Below are the code and all the weights of a small trained network. Each question names an input and a class and asks about switching units off, where a switched-off unit gives its printed mean instead of its output.

import numpy as np


def w(rows, s, z=0):
    codes = np.array(rows[::2]) - 128.0
    scale = np.full(codes.shape[1], s)
    scale[-1] = z or s
    return codes * scale


def norm(h):
    return h / np.sqrt((h * h).mean(-1, keepdims=True) + 1e-5)


def f(y):
    return np.maximum(y, 0)


def log_softmax(a):
    a = a - a.max(-1, keepdims=True)
    return a - np.log(np.exp(a).sum(-1, keepdims=True))


def net(x, mask):
    res = np.array(x, float).reshape(1, 7) / 4 @ E
    u = 0
    for l in range(3):
        y = f(norm(res) @ A[l][:, :-1].T + A[l][:, -1])
        res = res + np.where(mask[u : u + 11], y, B[l][:, -1]) @ B[l][:, :-1]
        u += 11
    return log_softmax(norm(res)[-1] @ U[:, :-1].T + U[:, -1])


A, B = {}, {}
E = w([
[108,163,174,54,101,196,153,163,169,119],'x0',
[133,128,97,97,110,90,164,86,169,153],'x1',
[126,124,122,127,128,138,137,129,121,138],'x2',
[119,142,124,131,107,127,111,125,125,128],'x3',
[136,148,134,141,152,188,139,11,107,111],'x4',
[96,87,194,113,113,104,106,104,126,147],'x5',
[113,128,113,129,114,145,137,130,113,150],'x6',
],0.011)
A[0] = w([
[145,158,149,138,176,183,80,189,121,154,40],'L0N0',
[156,230,59,187,238,146,116,141,151,146,65],'L0N1',
[110,114,206,175,123,144,154,146,67,123,20],'L0N2',
[157,123,159,185,146,161,99,173,37,99,46],'L0N3',
[123,161,113,153,142,135,190,59,109,65,70],'L0N4',
[82,80,190,94,129,76,86,87,126,177,77],'L0N5',
[149,151,96,130,147,96,178,111,192,145,28],'L0N6',
[119,238,1,141,180,125,162,170,152,72,2],'L0N7',
[121,74,28,77,93,54,103,76,214,120,62],'L0N8',
[177,101,109,148,97,109,114,206,92,137,131],'L0N9',
[144,43,84,233,161,104,97,102,80,142,101],'L0N10',
],0.0084,0.0029)
B[0] = w([
[117,60,134,176,136,155,132,140,201,93,186],'L0N0',
[129,113,182,126,59,116,100,97,90,143,208],'L0N1',
[184,112,80,150,45,159,93,90,132,86,168],'L0N2',
[125,91,25,119,101,205,112,102,210,86,206],'L0N3',
[89,119,79,93,179,156,130,103,35,92,201],'L0N4',
[255,27,140,94,89,155,166,102,54,142,211],'L0N5',
[130,59,84,105,126,103,167,76,188,68,170],'L0N6',
[223,58,172,106,33,175,163,150,61,155,214],'L0N7',
[97,144,60,147,124,163,112,151,173,131,221],'L0N8',
[126,100,103,98,186,85,171,195,125,88,218],'L0N9',
[115,237,171,219,124,113,142,161,174,108,254],'L0N10',
],0.0084,0.0065)
A[1] = w([
[142,130,171,74,228,124,45,167,94,99,140],'L1N0',
[143,140,23,44,109,86,116,94,128,158,4],'L1N1',
[55,134,185,48,111,203,163,130,187,55,97],'L1N2',
[104,93,65,72,233,78,61,164,186,102,47],'L1N3',
[255,55,167,213,74,106,79,96,102,219,164],'L1N4',
[95,87,220,82,59,175,234,186,170,106,80],'L1N5',
[135,149,134,40,148,206,131,102,120,98,147],'L1N6',
[191,144,122,13,135,142,127,121,128,159,4],'L1N7',
[119,164,86,215,214,27,80,115,144,190,79],'L1N8',
[216,242,144,62,124,171,102,152,210,189,120],'L1N9',
[60,90,87,140,79,116,236,34,207,250,53],'L1N10',
],0.0059,0.002)
B[1] = w([
[113,165,130,110,128,200,138,133,140,131,142],'L1N0',
[149,68,95,149,157,176,149,157,188,58,161],'L1N1',
[167,180,108,255,133,125,145,105,184,161,225],'L1N2',
[108,131,77,117,130,141,127,123,99,188,161],'L1N3',
[162,165,195,101,93,130,215,137,98,92,236],'L1N4',
[122,188,110,186,129,98,176,163,101,142,253],'L1N5',
[95,189,170,170,134,84,141,119,102,130,215],'L1N6',
[93,107,143,213,92,172,103,157,123,130,166],'L1N7',
[107,186,146,153,94,187,184,115,180,159,174],'L1N8',
[101,57,152,183,173,101,199,98,120,144,158],'L1N9',
[172,91,111,162,114,104,47,101,211,47,194],'L1N10',
],0.008,0.0059)
A[2] = w([
[128,251,110,181,118,65,158,113,85,99,151],'L2N0',
[153,142,164,142,123,242,57,85,94,93,198],'L2N1',
[137,120,105,91,119,105,134,223,120,125,99],'L2N2',
[110,93,155,121,112,72,123,96,135,175,110],'L2N3',
[121,141,137,103,102,224,51,197,108,69,148],'L2N4',
[99,69,95,122,88,184,47,116,204,93,70],'L2N5',
[195,108,148,76,82,133,127,101,92,161,171],'L2N6',
[94,196,103,52,155,178,103,2,90,116,78],'L2N7',
[74,100,184,122,146,213,169,151,135,162,138],'L2N8',
[105,92,67,78,145,65,147,221,125,152,232],'L2N9',
[71,127,145,98,230,130,142,91,59,89,9],'L2N10',
],0.009,0.0014)
B[2] = w([
[94,178,161,139,142,97,170,189,193,202,251],'L2N0',
[105,74,105,77,130,87,109,182,138,132,254],'L2N1',
[80,134,134,57,137,131,91,66,89,142,209],'L2N2',
[176,146,140,131,99,197,148,148,152,98,138],'L2N3',
[151,97,99,103,104,112,153,2,165,118,197],'L2N4',
[86,97,77,128,186,149,101,73,166,35,193],'L2N5',
[200,139,141,107,66,212,89,179,94,145,189],'L2N6',
[88,109,164,63,192,101,71,186,74,180,196],'L2N7',
[181,210,97,155,92,51,146,119,153,118,177],'L2N8',
[92,143,177,115,202,152,39,64,57,150,217],'L2N9',
[97,118,104,72,165,70,105,155,136,127,148],'L2N10',
],0.0097,0.007)
U = w([
[109,208,152,244,125,87,188,170,155,176,92],'0',
[253,90,161,82,56,165,165,145,42,124,250],'1',
[34,109,135,48,235,93,50,139,55,171,83],'2',
[137,55,52,158,124,160,117,73,196,42,91],'3',
],0.015,0.0016)

Each question gives the input, the list of numbers given to net, and the class t.
The units are the neurons (one row each of A and B). Each row of codes is followed by its name. A weight is (code - 128) times the scale printed after its matrix; where a second scale follows, it is the last column's (A, B and U).
mask holds one flag per neuron, layer by layer. A switched-off neuron (its flag False) gives its mean, the last column of its row in B, instead of its output. The means were averaged over made-up inputs and are rounded, as every weight is.
A unit's drop is (log p(t) with every unit on - log p(t) with that unit switched off) / (log p(t) with every unit on - log p(t) with every unit switched off).
The circuit of an input: a set's keep is (log p(t) with only the set's units on - log p(t) with every unit switched off) / (log p(t) with every unit on - log p(t) with every unit switched off). Starting from the 12 units with the biggest drops (on a tie, the unit counted first), units are removed one at a time, each time the one whose removal leaves the highest keep (on an exact tie, the one counted first), for as long as the keep stays at least 0.8.
units of the circuit, in order: the units of the circuit, biggest drop first
unit that matters most: the unit with the biggest drop
top k neurons: the k neurons with the biggest drops, biggest first
k most important neurons of layer l: the k neurons of layer l with the biggest drops, biggest first
input [4,-6,-2,8,-5,-5,-1], class 3: top 3 neurons -> [L0N0, L0N3, L1N4]
input [-5,6,8,-6,-8,-6,-8], class 2: unit that matters most -> L2N9
input [7,-5,3,-5,-3,-6,-4], class 0: top 2 neurons -> [L1N5, L0N5]
input [-2,-5,-6,-4,7,-6,-6], class 2: top 2 neurons -> [L0N4, L2N7]
input [-3,-4,-4,-2,-6,-5,7], class 2: top 2 neurons -> [L0N9, L2N9]
input [8,7,7,1,6,0,4], class 0: units of the circuit, in order -> [L1N6, L1N2]
input [-7,8,-1,-2,-6,1,0], class 3: top 4 neurons -> [L0N8, L0N6, L1N5, L1N10]
input [4,-8,1,3,-8,-4,-8], class 2: top 4 neurons -> [L2N9, L0N9, L2N2, L1N10]
input [2,0,3,-3,2,3,-4], class 1: 2 most important neurons of layer 0 -> [L0N5, L0N10]
input [1,-8,-5,1,1,-6,-3], class 3: 2 most important neurons of layer 0 -> [L0N3, L0N0]
input [1,-7,-5,5,-2,5,-1], class 3: 2 most important neurons of layer 0 -> [L0N3, L0N7]
input [5,0,6,1,-1,4,-3], class 0: top 2 neurons -> [L0N7, L1N5]
input [-5,3,1,-8,-3,6,0], class 1: top 4 neurons -> [L0N5, L1N5, L1N2, L1N6]
input [-2,0,7,-6,-1,6,7], class 1: units of the circuit, in order -> [L0N5]
input [-4,-5,7,2,1,8,-4], class 1: top 2 neurons -> [L0N5, L1N4]
input [-7,-5,7,0,1,7,-5], class 0: top 4 neurons -> [L0N10, L0N7, L2N0, L0N1]
input [2,5,-6,-3,8,-5,7], class 2: units of the circuit, in order -> [L0N4, L2N7]
input [3,6,8,6,-4,-4,-1], class 3: 4 most important neurons of layer 0 -> [L0N8, L0N5, L0N6, L0N10]
input [-3,-5,-6,1,-6,-6,6], class 1: top 2 neurons -> [L0N7, L0N1]
input [5,7,-4,-8,-5,-5,-1], class 3: most important neuron of layer 0 -> [L0N6]
input [5,-4,-7,4,5,0,0], class 0: 2 most important neurons of layer 1 -> [L1N2, L1N6]
input [-1,-6,8,1,-5,4,-7], class 3: top 3 neurons -> [L0N3, L0N2, L2N4]
input [-2,-4,-2,-3,6,5,3], class 2: 3 most important neurons of layer 0 -> [L0N7, L0N4, L0N1]
input [-3,-7,-2,1,-7,3,0], class 2: 2 most important neurons of layer 2 -> [L2N9, L2N2]
